What can hang from each mark
sarove: pepudip rekur rerav
mebas: pepudip rerav sarove
geto: rerav sarove tumok
pepudip: bomin geto kasamat mebas rerav tuzu
tumok: sarove
kasamat: bomin sarove
rekur: kubapu ligeli tuzu
ligeli: rako sarove tumok
rako: bomin kubapu
bomin: kasamat ligeli rako tuzu
tuzu: bomin kubapu rerav
kubapu: bomin geto rako rerav tuzu
rerav: bomin kubapu mebas

Each row was made from one small tree. The marks that hang from a mark follow it in brackets, in alphabetical order. Every link used is in the known rows. Write each row's tree.
Each row is shifted at random along 4 fixed directions that mean nothing.
Known rows
sarove[pepudip rekur[kubapu[geto[rerav]] ligeli[tumok] tuzu]]: [ 163   77    8  -32  -23   19   39  -42  -56  -31 -111   -1   71  152
  -60  -68   25   22 -109   47   34  101  -19   -1   84   49   60  -39
   13   87  133   18   25  158  -53   93  117  -57  -41  -47   28 -198
  -52  -23  -60  114   35 -129   96   -9  -12  100   30  -42]
sarove[pepudip[bomin mebas tuzu] rekur[ligeli] rerav]: [ -20  -60   91   30  -16  -68   -2 -120   42   13  143  175   27  106
  -44  -43    9  147  -62  -78  -78  -45   33  182  -23   52 -128  -77
  -71   87  -40   71   77   83   98   41 -129 -125 -100   64  156 -188
   -6  -85  -45   21  -16  -10   70   32 -220   33   -4   53]
mebas[rerav sarove[pepudip[bomin[ligeli rako[kubapu[tuzu]]]]]]: [-145 -282  299   31   69 -247  -44  -62  -20  150  -25  -79   41   32
  107  128  155  180 -127 -236  -26  -90  156  146  -50  -70 -121   77
   14  324   45  -13  277   16   -3  -41 -355   90  -99   56  214  172
   51 -219  204  318 -101   72   19  131 -206   51   61  -65]
rerav[bomin[ligeli rako]]: [ -19   62  -41  -76 -238   -2   11  -71   40   40 -214 -196 -198  -75
  -36   89 -165 -119  -99   52   66   89   24  -72   38  -46  175  240
  170   15   38   92 -109   41 -153   38  328  -78   13  -74 -305  -50
  -23   19 -155   29 -196  -32   46  -33   89 -187   43 -137]
ligeli[rako[bomin[kasamat] kubapu[tuzu]] sarove[rekur] tumok]: [  54  -16   -3   42   24  -36   46   13   32   -5  -64   66  118   41
  -14  -31   81   26  -52   62   39   29 -102  -25   35   41  -19   14
  -20   61   55  -31  -56   11   16   90   37  -15  104  -36  -49  -95
  -25   27   10    1   -2   -6  109  -34   70    9   90  -45]
tuzu[kubapu[geto] rerav[bomin[kasamat[sarove] ligeli rako]]]: [  38   84  -14   57  -82  -44  -29    6  -16  -25 -254 -144  -24 -100
  -66   65  106   73 -214   13  176  174  -41  -85  180  -81  -27  126
  -35  311  136   71   49  173 -198  -10  199   28  139  -37 -124   11
   47  -22  -25   42   17  -97  212  -80  -37 -108  250  -89]
pepudip[kasamat[bomin] tuzu]: [  58  142 -121   23  -31   58   48  -41  103  -48  103  185   71   19
 -104 -107 -120   35    0  148  -47    7 -191   -6  -11  121  -64  -80
 -107 -130  -75  -47 -190  -85   95  111  214 -160  113   41 -155 -258
  -48   83 -119 -291   26  -17  119  -61   28  -48   -1   24]
bomin[kasamat ligeli[sarove tumok] rako tuzu[kubapu]]: [-199  -91   48    1  -21 -112   80 -132   73   76  -16  -79   50  -55
  -89  -92   95  100 -222  -57  135   67 -157   67  -74    3  -55    0
 -180  104 -102  -70   84  235   18  204  208   56  122   65  -90 -203
  -42  -14  -33  128  -18   42  153 -179 -139  -95  159  -74]
pepudip[kasamat[bomin[ligeli]] mebas rerav]: [-129 -124   46  -35  -13 -109   59 -126   93   57  117   37   35  -22
  -18  -32  -32  104  -70  -49  -14 -103  -64  100 -116   17 -132  -59
 -161   11 -184  -52   27   49   84   81   27  -66    9   77   13 -148
  -25  -69  -54  -18  -43   54   48    1 -153  -38    1  -23]
mebas[rerav[kubapu[geto[tumok] tuzu[bomin]]] sarove[rekur]]: [ 182  119  -28   47  -71  -17  -47  120  -69  -67 -269   54   18   -4
   -6   61  114   84  -79   82  106  108   19 -116  201  -19   82  101
  188  189  290  110  -63  103 -199  -90    7   -1   -5 -106  -68   53
   72    7  -31  -29  -62 -222  -18   20   55  -15  115   35]
bomin[kasamat rako[kubapu]]: [ -55  -34   75   58 -101  -71   23  -22   51   26  -24 -123   71   61
  -26  -66  -31  121 -163   13   21   93  -87   30   34  -15  -34   61
 -140  243  -10   -9   59   51  -86  137  218   -8  103   35 -131  -88
   -4  -43    4    9   15   17  180 -125  -77  -50  156 -155]
rekur[kubapu[geto rako[bomin]] ligeli[tumok] tuzu]: [ -81 -224  241  -41   33 -318  -26  -21  -35   23  -35 -224  207  114
   26   63   90  108  -77 -132 -121  -92   24  -10  -78  -10  -67  -71
    0  155   17 -241  168  -46   -1   20 -342  191  -57  109  258   38
  -43 -153  222  220  -47   27  -81  144  -23  163  -54 -213]
rerav[kubapu[geto tuzu]]: [  12   61  -47   18 -106   49   66  -58   11  -28  119   49   93   69
 -114 -110 -114   45  -60  112  -17   60  -46   14  -10   88   29  -90
  -90  -28 -101  -40  -60   39   92  181  221  -29   44    1  -42 -242
 -113   28 -119 -140   42  -43   96  -38  -23  -44   29  -90]
tuzu[bomin[ligeli[sarove[rekur[kubapu]]] rako] rerav]: [ -78  -53   33  -20   13    2   77  -85    4   38   -5   14   55   21
  -48   51  -19  -18   19   42    2  -98   30  -20  -80   -5   40 -101
   97  -80  -34  -27   -9  -82   69    6 -174  -53   85   53  107  -95
  -56  -96  -10   67  -10   23   33   59   51   -6  -62   13]
rekur[ligeli[sarove] tuzu]: [-192  -62   97  -66 -138 -180  -16 -195   79  127  -56 -122  -24   40
 -109  -17    4   90 -203  -72   58   69 -117  119  -38   33  -14   69
  -81  112  -60  -37  122  269  -38  171  266   -5  -24  101  -70 -209
  -48   -4  -65  230 -108   -5   71  -20 -245  -60    0 -155]
tuzu[kubapu[geto[sarove[rekur] tumok]]]: [-105 -107 -114 -157 -129  138  175 -118  -45   54   -7  -58  -65  -45
  -11   65 -233 -234  149  150   15 -206  164 -159 -220   21  413 -102
  403 -422 -188  -44 -276  -90  104   37  -88   26  -14  -17  -30  -99
 -193  -68 -222    1 -160  -71 -305   76  261 -175 -228 -111]
mebas[rerav[kubapu[rako[bomin]]]]: [ -11  -29   45   42 -104   11  -18  -42    2   28   35   17   49   89
  -64   53  -99   51  -14   45  -22  -25   22    8   -6  -22   28   11
   18   80   21  -13   31  -98    5   52    9  -48   70  -13   15  -54
   -6  -62   30   -1  -27   33   87   36   10  -38   22 -154]
rerav[kubapu[bomin geto] mebas]: [  -7 -184  220   38  122 -251  -82   40  -66  -13  125   12  273  155
   43   42   44  189   38  -75 -180 -159   54   13  -84   -6 -254 -206
 -141  164  -96 -184  230 -118  104  -54 -519  101  -36   58  374   57
    3 -197  274  -85  132    1  -31  202  -49  236 -104 -111]
bomin[kasamat[sarove] ligeli[tumok] tuzu]: [  66   83 -121  -73   94    6   92  -12   44  -47  -57  130   72  -67
  -38  -86  -20  -68  -12  111   56   14 -132 -113  -68   93  -38  -82
 -109 -181  -89  -33 -152  -34   81  109  187  -80  112  -85 -181 -223
  -35   69  -71 -176   41  -39   99  -76  148    8   13  129]
kasamat[bomin sarove[pepudip rekur[kubapu tuzu] rerav[mebas]]]: [ -55  -76   13  -60  -34  -54  -67 -150   -4    7   62  113  -73   11
  -50   54  -80   49   13  -32   99   -4  206   70  -18   24   16   -8
   52   30   -8  106   10  101   74   23 -173  -62 -110  -38  103 -204
  -19  -75  -24   72  -94  -73  -30   81  -77  -57  -42  -43]
pepudip[bomin[kasamat rako[kubapu[rerav]] tuzu] geto[tumok]]: [  47  -53 -113  -60   30  103  186   51   25  -54  -22   23    8 -106
   54  -21  -58 -104   35   93  -24 -106   -7 -132 -104   55  181  -41
  174 -253  -86  -63 -262 -196   72   34    3  -64   90  -49 -148  -44
  -80  -32 -114 -129 -114   -9 -108 -103  279 -114    5   67]
mebas[pepudip[geto tuzu] rerav[kubapu] sarove]: [ -16   20  -53  -24 -129   -4   35  -50   10   90 -185   32 -100  -16
   -9   80   -8    9 -124   31  105   42  -14  -10   74   -5  114  114
  207   21   88   51  -36   55 -104  -22  116  -74  -39  -52 -151   16
   69   -6 -101   96 -215  -90  -66   30  -22 -175  -41   31]
rerav[bomin[kasamat] kubapu[tuzu] mebas[pepudip[geto] sarove]]: [-105  -77   54   19  -60 -106  -42 -122   -6  152    7 -133   -4   -6
 -108  -23   29  180 -166  -67  127   31    0   98  -32  -30  -60   62
  -43  201  -78  -34  134  258    1  103   31   95  -23  -12   11  -38
   -7  -56   -6   38  -20  -60   66  -45 -195  -92   31 -111]
sarove[rekur[kubapu[rako rerav[mebas[pepudip]]] tuzu]]: [ 112   23    7  -46  -21  -12   80    4  -74    2  -77  -89   22   86
  -10   -8 -102   -5    9   84   54   16  151  -42   15   92  165    2
  167  -66   58   29  -81  -70  -34   40  -22   -8 -134 -106  -18  -89
  -33  -36  -65  -24  -60  -80  -59   88  144   75  -88   66]
pepudip[geto[tumok] kasamat mebas rerav tuzu[bomin[ligeli]]]: [ 103  -11  -21   -7  130 -165   89  116   45  -83 -152   85  135  -65
   57    6  180   79  -75   -1 -116 -102 -206 -102   38   71 -170  -80
   22  -60   25 -104 -117  -95  -32 -119 -175  -71   42   46   -4   35
   75  -35   33 -158  -46  -85  -81  -14  105   68  -20  194]
rerav[kubapu[bomin[ligeli tuzu] geto rako]]: [ 255   86  -52  -79   31   -3   95  167  -89  -96 -262 -112    3  -54
  118  116  -62 -190   71  131  -56    5  109 -264   97   37  130   76
  321 -164   98  -36 -230 -308  -70 -133  -84   -7  -38 -153 -114  132
  -21   -9   -4 -184 -117  -90 -112  170  437   63  -70   81]
pepudip[bomin geto[rerav sarove] tuzu[kubapu[rako]]]: [-171   -6   39  134  -22  -11   49 -129   80   50  226   74  176   43
 -205 -106  130  257 -183    3  -28  -16 -226  149  -24   99 -130 -122
 -163  107  -94 -136   40  168  139  190   73  -14  151  214  110 -247
 -122   -5  -69   70   84    5  160 -137 -243  -60  125  -81]
rerav[bomin[kasamat ligeli[tumok]]]: [ -32  -70  125  -15 -129 -203 -101  -47   31   50 -223 -142  -55   -4
    6   69   37   77 -182 -113   52   69  -63   -3   19 -116  -67  169
  -97  316  103   20  160  208 -205   17  136   14    9  -18 -129   18
   77  -66   60  122  -75  -45   88  -64 -137  -39  135 -226]
bomin[kasamat[sarove[rerav]] ligeli rako tuzu[kubapu]]: [-155  -53   51   32  -86  -75   34 -121   65   45  -54  -55  -77 -110
  -59  -36   77  127 -251  -86  194  168  -14   87   56  -24  -45  123
 -148  271   -8  110   82  265  -69  139  288   -1   81   23 -149 -163
    9  -34  -75  140  -48    2  209 -169 -202 -164  270  -45]
mebas[pepudip rerav[kubapu] sarove]: [ 120   86  -15    8   15   22  -20   18  -48   64 -152   73   56  108
  -15   60  -48   22   -5  111   51   -9  -14  -63   45   -3   23   -6
   94   24  112   15   27 -107  -73  -38  -23  -82    9  -98  -39   23
   82  -29   41  -41  -16  -81   47  101   75   47  -88   55]
tuzu[bomin[ligeli[sarove[pepudip[kasamat]] tumok]] kubapu[rerav]]: [ -24  -42  -34  -13  -39   48   56 -128  -34   70  -72  -28    3  -14
 -106   28  -24  -33  -79   28  113  -50  -20  -17  -81  -56   93  -67
    0  -31  -32  -20   33  107   -4   85   47   32   80  -12   19 -105
  -34  -27  -70   56   -8  -19   67  -32  -31  -93   44 -167]
rerav[kubapu[bomin[ligeli rako] geto[tumok] tuzu]]: [  69  113  -36   16 -162   -3   23   19  -31  -46 -138 -233  -14  -59
  -97  -70   16   50 -223   74  114  205  -46  -49  133   -6  108  162
   -8  182   91   21  -64  238 -143  176  404  100   47  -83 -200 -122
  -99   95 -153   11  -46 -118  155 -140    4  -93  259 -173]
bomin[kasamat ligeli[rako]]: [-101 -168  200  -29  -48 -241    9  -73   37  103 -117 -147    3   21
   92   87   10   37 -118 -130  -30  -33  -23   33  -52  -52  -92  106
  -54  189  -24  -49  160    6  -96   -4  -23   22  -21   44  -25   65
   27 -125   92  138  -80   79   48   79  -72   33   19 -121]
mebas[rerav[bomin[kasamat[sarove[rekur[kubapu[geto]]]] tuzu]]]: [-115 -148  -64 -121  -31  111  141 -154   24   70  121  111 -103  -97
   11   30 -154  -98  125   28   93 -152  205  -17 -202   25  206  -84
  211 -250 -190   14 -165  -45  191   30 -110  -59   -9  -30    3 -127
 -114 -117 -157  -10 -120    1 -159   59   75 -172 -143   52]
tuzu[bomin[kasamat ligeli] rerav]: [ -16    3  -25  -41 -161   49   16 -107   13   52 -129  -42 -117  -44
  -67   52 -119  -55  -74   10   80   23   31  -27  -34  -75  131   72
   63   25    5  109   -5   70  -94   27  227  -85   70  -29 -153  -67
    2  -61 -110    3  -71  -29   90  -49  -18 -151   78 -125]
pepudip[kasamat[sarove[rekur]] tuzu[rerav]]: [-121  -91   60    5 -112 -124   25  -63   75   16  -82  109  -79  -58
   34   80   24   70  -79  -62   20  -20    2   22    7   24   -6   39
   40  100   22   93  -24   63  -59  -33    0  -83  -25   79  -78  -58
   58  -72  -66   43 -136  -27  -79   23 -133 -143   17  -10]
rekur[kubapu[rako tuzu[rerav]] ligeli[sarove]]: [ 161  113  -41  -75    2  -66   60   83  -40  -26 -362 -129   18   -5
    9  118   35  -95  -56  113   58   69  -37 -197  151   60  114   95
  249  -71  178  -20 -139 -132 -166  -84   71  -41  -12  -60 -130   30
   42   14   -5   22 -139 -107  -49  115  271   62  -58   75]
tumok[sarove[pepudip[mebas rerav[bomin]]]]: [ 191  131    6   60  -30 -122 -118  114   -8  -45 -313   -8    4   35
  -19   69  108  159 -191    7   44  130  -72  -38  219  -15 -152  168
  -27  309  257  112   65   63 -248  -90   88 -127  -38  -97 -129   50
  173    1   33  -53  -21 -171  144  -15  -49   42  105   39]
bomin[kasamat[sarove[rekur[ligeli[tumok]]]] rako tuzu[kubapu]]: [ -29  -52   45  -34   27 -157   47   27   13  -41 -191  -38   58  -49
   48   35   93   22  -70   -8   61   23  -29 -120   26    7  -23   12
   62   61   70  -16  -54  -18  -67  -25 -101   33   36    8  -57  -45
   41  -50   54   21  -65  -40  -37    9   99    3   42   37]
sarove[rekur rerav[kubapu mebas]]: [  20   -2  -29    9   -7   80   48  -82    9  -19  196  245   82  138
  -80  -57 -147   32  105  104  -58  -78   37   43  -73   71  -43 -181
  -54 -113 -138   34  -25  -68  176   65 -107 -172   26  -27  118 -254
  -44  -82  -38 -184   91   -9   50   23   23   41 -124   55]
bomin[kasamat[sarove] ligeli rako]: [  97   42  -20  -36  255  -32  119   49   12  -29   28   67  216    4
   39  -36  -36  -58  108  135  -93 -132  -95 -143 -114  117 -154 -183
 -106 -212 -157 -145 -119 -340  158   11 -156  -59  131  -32    9  -76
  -56  -22   73 -258  163   49  119   86  267  194 -120  217]
rekur[kubapu[bomin[kasamat] geto[tumok] rerav]]: [-132 -216   74  -77 -151  -19   65 -117  -35   78   42 -222  -37  -34
   -7   -3 -106   31  -79  -50   98  -81  147   19 -182  -79  237    0
   35   65 -117  -57   47  171  -36  146   75  153  -36    9    4  -55
 -129 -110 -115  159 -104  -28 -101  -46  -91 -122   71 -302]
mebas[rerav sarove[pepudip[bomin tuzu] rekur]]: [  67  -78   65  -45   41  -55    5   19   -8   44 -129  203  -70   19
  147  187  -18  -46  117  -27  -83 -172  162  -36  -36   21   54   27
  328  -98  106   83  -70 -246    3 -221 -405 -147 -152  -34   51  142
   93 -133   37    0 -198  -49 -218  229  109   11 -199  176]
geto[rerav[bomin[kasamat rako] mebas] sarove[pepudip[tuzu]]]: [ -57  -95  135    4   -9 -133  -69  -72    1  138 -181 -158 -151  -55
    9  105   91   97 -163 -152   90   26   40   63   28  -24  -24  224
   76  252   37   91  116  237 -122  -27    3  -22  -63  -17  -90   67
   43 -125   31  160  -99  -67   42  -55  -95  -58   76  -68]
pepudip[bomin[rako] tuzu]: [-266 -203  111  -71 -217 -173   19 -122  100   84  -22 -111 -163  -86
   47  139 -121  -15  -59 -114  -70 -108   80   40 -132   -9  135  137
  213  -42  -84  -12  -57  -53  -18   -8  -67  -19  -96  118 -111    5
  -22 -104  -64  127 -335   60 -222   50  -39 -227  -71 -152]
geto[tumok[sarove[rerav[kubapu]]]]: [ 181  130 -109    4   66   60   11   94  -24  -68 -141  130  112   64
  -54   10  -28   -9   31  171  -21  -23 -113 -156   42   50   -4  -61
   47  -99   97  -33 -124 -159  -32  -19  -11 -144  107  -91  -64  -86
   32    3   13 -187   64 -117   46  -32  216   79  -65   73]
tuzu[kubapu[bomin[rako] geto[sarove[pepudip] tumok]] rerav]: [ -21    4   18   72  -42   84    4  -78  -87   16   63  -90  106   41
 -166  -40    8   99 -125   54   62   -3   13   16  -56  -26   99 -107
  -57  114   -9  -37   98  157    8  159   31  122  102   20  126 -133
 -128  -29  -55   60  116  -63  169  -86  -79  -46  160 -229]
tumok[sarove[pepudip[bomin] rekur[kubapu[geto rako]]]]: [  93   11   77   54  -68  -84   -2   63  -61  -16 -134 -167   69   67
   15   54   25  113 -106   18   -5   34   97  -39  105  -19   16   80
  123  222  167  -20    1  -63 -131  -36 -139   57  -67  -14   47   80
   -3  -57  -11   39  -19  -98   25   87    7   30   33  -71]
kasamat[sarove[rekur[tuzu]]]: [ -97 -102  150  -43 -136 -271  -78  -24   36    6 -206  -39  -74  -15
   82  130   30   74 -106 -100   15   51   81  -10   62    1   -5  151
   86  220  132   93   49   87 -161  -56  -48  -10 -131   32  -80    2
   71  -68   27  157 -193  -82 -120  105 -109  -50    8  -86]

Write each row's tree
[ 102   43  -74  -79   51   60   99   -6  -24  -40  -14   36  123   73
  -54  -64  -68  -50   32  134  -34  -58  -63 -102  -65  118  136 -144
   89 -221  -31 -112 -150  -63   70   82   33  -64   45  -15  -12 -186
 -114  -30  -57  -61   14 -101  -60  -17  196   78  -97   16] => rekur[kubapu[geto[rerav tumok]] tuzu]
[ 221   17   27  -93  259  -94  120  178  -27  -96 -155  114  146   25
  198   85  -47 -178  190   95 -227 -162   19 -235  -58  126  -72 -112
  172 -311   -7 -100 -181 -554   88 -183 -367 -135   -9  -85   -4   99
   29  -94  162 -275   -7   19  -97  220  478  255 -232  310] => bomin[ligeli rako tuzu]
[  22   43  -52  -37  -15  120   44 -132   34   50  127  176   28   69
 -109  -31 -166  -40   64   93  -33  -85  -30   34 -131   36    5 -109
  -59 -157 -121   -9  -21  -71  153   97  107 -170   92  -42    0 -209
  -74  -35  -75 -106   64   40  152   20    8    4  -83   13] => mebas[rerav[bomin[ligeli]]]
[ 117  107 -142   -9  107  -27   84   91   13  -92  -27   97  247   36
  -82 -116   23   73  -34  180  -51  -59 -222 -116  -20  125 -102 -167
  -85 -173  -63 -143 -160 -126   51   59   14  -63  112  -35  -34 -153
  -26   55  -55 -260  112 -106   53  -46  153  100  -70  166] => pepudip[geto[tumok[sarove]] mebas]
[ 124  100    1   54  -67   -3  -26   -1   27   -3  -54   14   33   78
  -48  -18  -80   69  -78   64  -59   22 -100   -2   44    9  -62   20
  -61  106   56   13  -20  -54  -74   27  111  -96   34    8 -104  -59
   31    9  -37 -171   23  -52  131  -20  -33   -9   38  -87] => sarove[pepudip[bomin kasamat]]
[ -74  -15 -104  -92 -117   81  102 -141   66   22   50   49  -74  -49
  -48    2 -190 -157   19   87   32   -3   20  -18  -73   35  148   35
  124 -232 -122   -8 -182  -78  127  130  203 -108   77  -39 -153 -219
 -123   21 -137  -12 -156   70   39    6  142 -171   -9  -90] => kasamat[bomin[ligeli[rako[kubapu]] tuzu]]
[ -83  -85   51  -21 -149  -66    9  -61   -8   -7  -44  -44  -87  -68
   -9  121  -67   12  -10   -7   78   -5  217  -33    7    4  164   88
  211   48   83   89  -92  -12  -47  -18 -111   39  -81    8   -1  -52
  -31  -55  -72   89 -183  -51 -116   92   23 -131   27  -88] => kasamat[sarove[rekur[kubapu[rako tuzu[bomin]]] rerav]]
[ 114  112   -6   38   88  -13   12   20   22  -75   32  188  229  167
 -112  -91    1  109  -15  112  -90   20 -159  -19   26  123 -115 -203
 -133  -29   49  -73    7 -121   64   65   -3 -153  100   56   68 -231
    5  -28   76 -151  130  -55  132  -20   35  164  -32   74] => rekur[kubapu tuzu[rerav]]
[ -78 -220   94  -99   62 -116   28  -33  -18   56  -23   61   39   20
   86  133  -87  -46  109  -48 -107 -267  108  -64 -237    5   56  -91
  126 -167  -81  -91    9 -222   64  -77 -371  -29  -55    3  121   50
   -4 -182   89   33  -77   21 -194  140  116   54 -222  -15] => geto[tumok[sarove[rerav]]]
[ 120  -82  169   16  139 -246  -75  140  -96  -30 -250  -43  140   78
  140  141  170   63  -43  -69 -137  -75   -3 -134   67    0 -115  -19
  107  167  153 -105   97  -78 -113 -159 -420   68  -76   -4  146  195
   68 -126  239   48  -19 -140 -134  130  110  182  -62  -61] => rerav[kubapu[geto[sarove[pepudip[tuzu]] tumok]]]
[  47   87  -33   47 -103   44    5 -103   23    4   13  138  -30   81
  -97  -82  -30  102 -147   58  117  124  -12  132   83   43  -34   21
 -147  157   17  180   53  234  -43  131  254 -134  -31  -66  -67 -255
    9   42 -178    2   21  -89  217  -72 -195  -55  111   28] => ligeli[sarove[pepudip[mebas] rekur rerav]]
[  10  -31   71  -14  -71 -136  -68   31  -10   28 -260  -71    1   22
   11   80   54   92 -148  -35   43   19  -61  -53   38  -31   18  135
   26  200  160   25   62  104 -206  -12   96  -35    5  -29 -123   30
   67  -69   26  131  -58 -110   11  -27  -39    7   64 -115] => geto[rerav tumok[sarove]]
[ 129   44  -77  -19   37   53   64   82  -54 -110  -93   29  119   11
  -37   31  -43  -85   61  136  -75  -64   -2 -181  -12   61  161 -126
  193 -189   64  -70 -164 -217   18  -30 -137  -26  106  -32   24  -41
  -54  -47   21 -134   -9  -74  -50    7  306   13  -30    2] => rekur[tuzu[bomin[rako[kubapu[geto[tumok]]]] rerav]]
[ -10  -74  -21   12   -9   43  133  -25   32    9   62  -16  -14  -38
   -2  -57  -54   39  -65   18   15  -35   42   45  -42   53   69   -9
   41  -48 -107   26 -113  -56   64   91   50  -54    0   -7  -80  -92
  -36  -51 -111  -89  -93   19    8  -83   33 -111   70   25] => sarove[pepudip[bomin[rako[kubapu[rerav]] tuzu] kasamat mebas]]
[ 181   39 -157 -166  -43  157  117   53  -63  -61 -170   33 -116  -93
   71   83 -191 -273  137  153   -3 -103  139 -229  -88   58  360   24
  385 -388   -2   34 -321 -187   -1  -56   54  -84  -42 -166 -198  -11
  -92  -13 -174 -145 -182 -122 -225   81  411  -79 -118   32] => kubapu[bomin[tuzu] geto[rerav tumok]]
[ -74 -196  206    9  -63 -235   -4  -17   35   65 -121  -54   15   36
  123  107   71  126 -144 -155  -80  -71  -42   39   -9  -46 -115   65
  -44  272   29  -37  166   33 -135  -78 -107  -16  -41  101   19  127
   82 -177   89  138  -86    5  -53   71 -155    2   14 -131] => pepudip[geto[rerav] kasamat]
[  95   70   13   14  -96   17   -9  -49   30    9  -57   28  -61   54
  -33  -37  -77   48  -71   19    2   71   16   44   37   30   38   82
   35   93   86  114  -47   51  -59   51  138 -121  -49  -20 -133 -121
   -5   -4 -105  -77  -42  -81   82  -48  -57  -42   52  -29] => sarove[pepudip[bomin[kasamat]] rekur[tuzu]]
[ -44  -78   18  -74 -231   35   58  -89   17   75 -129 -165 -251  -67
   73  117 -221 -128  -14   -7   38  -38  203  -30  -67  -66  269  211
  298  -26    3  143 -131  -62 -111  -24   58  -58 -103  -51 -222   42
  -26  -72 -178   28 -256   -8 -111   27   89 -230  -24 -126] => sarove[pepudip[bomin[kasamat rako]] rekur]
[ -72 -260  278  -47   54 -317  -14   29  -21   67 -172 -195    6  -52
  189  175   49   27  -29 -201 -100 -128  154  -48  -92  -59  -61  101
  114  155   27  -48  119 -159  -83 -151 -378  105 -101   44   72  252
   53 -219  209   89 -130   51 -118  176   56   87  -21  -59] => kubapu[tuzu[bomin[kasamat ligeli rako]]]
[ 172  -17   11  -25  113   10   88   82  -41  -55  -11   56   50   18
   67   -2  -40    2  107   65   -6  -51  148  -81   -4   72   29  -34
  144  -83   17   28 -131 -200   43  -72 -229  -64  -54  -92   36  -20
    2  -96   20 -205   -2  -52  -53   72  239  120  -61  187] => sarove[rekur[kubapu[bomin[kasamat tuzu] rako]] rerav[mebas]]
[ -77  -55   96   47  -45  -56    3 -130   34   67   40   19   58   35
  -92    9   -7   80  -98  -52    1  -26  -81   79  -74  -40  -91  -41
 -151  125  -38  -18  158   51    9   73   51  -38  123   67   57 -101
  -18  -86   30   29   69   82  220  -19 -133  -11  101 -114] => tuzu[bomin[kasamat ligeli[rako]] rerav]
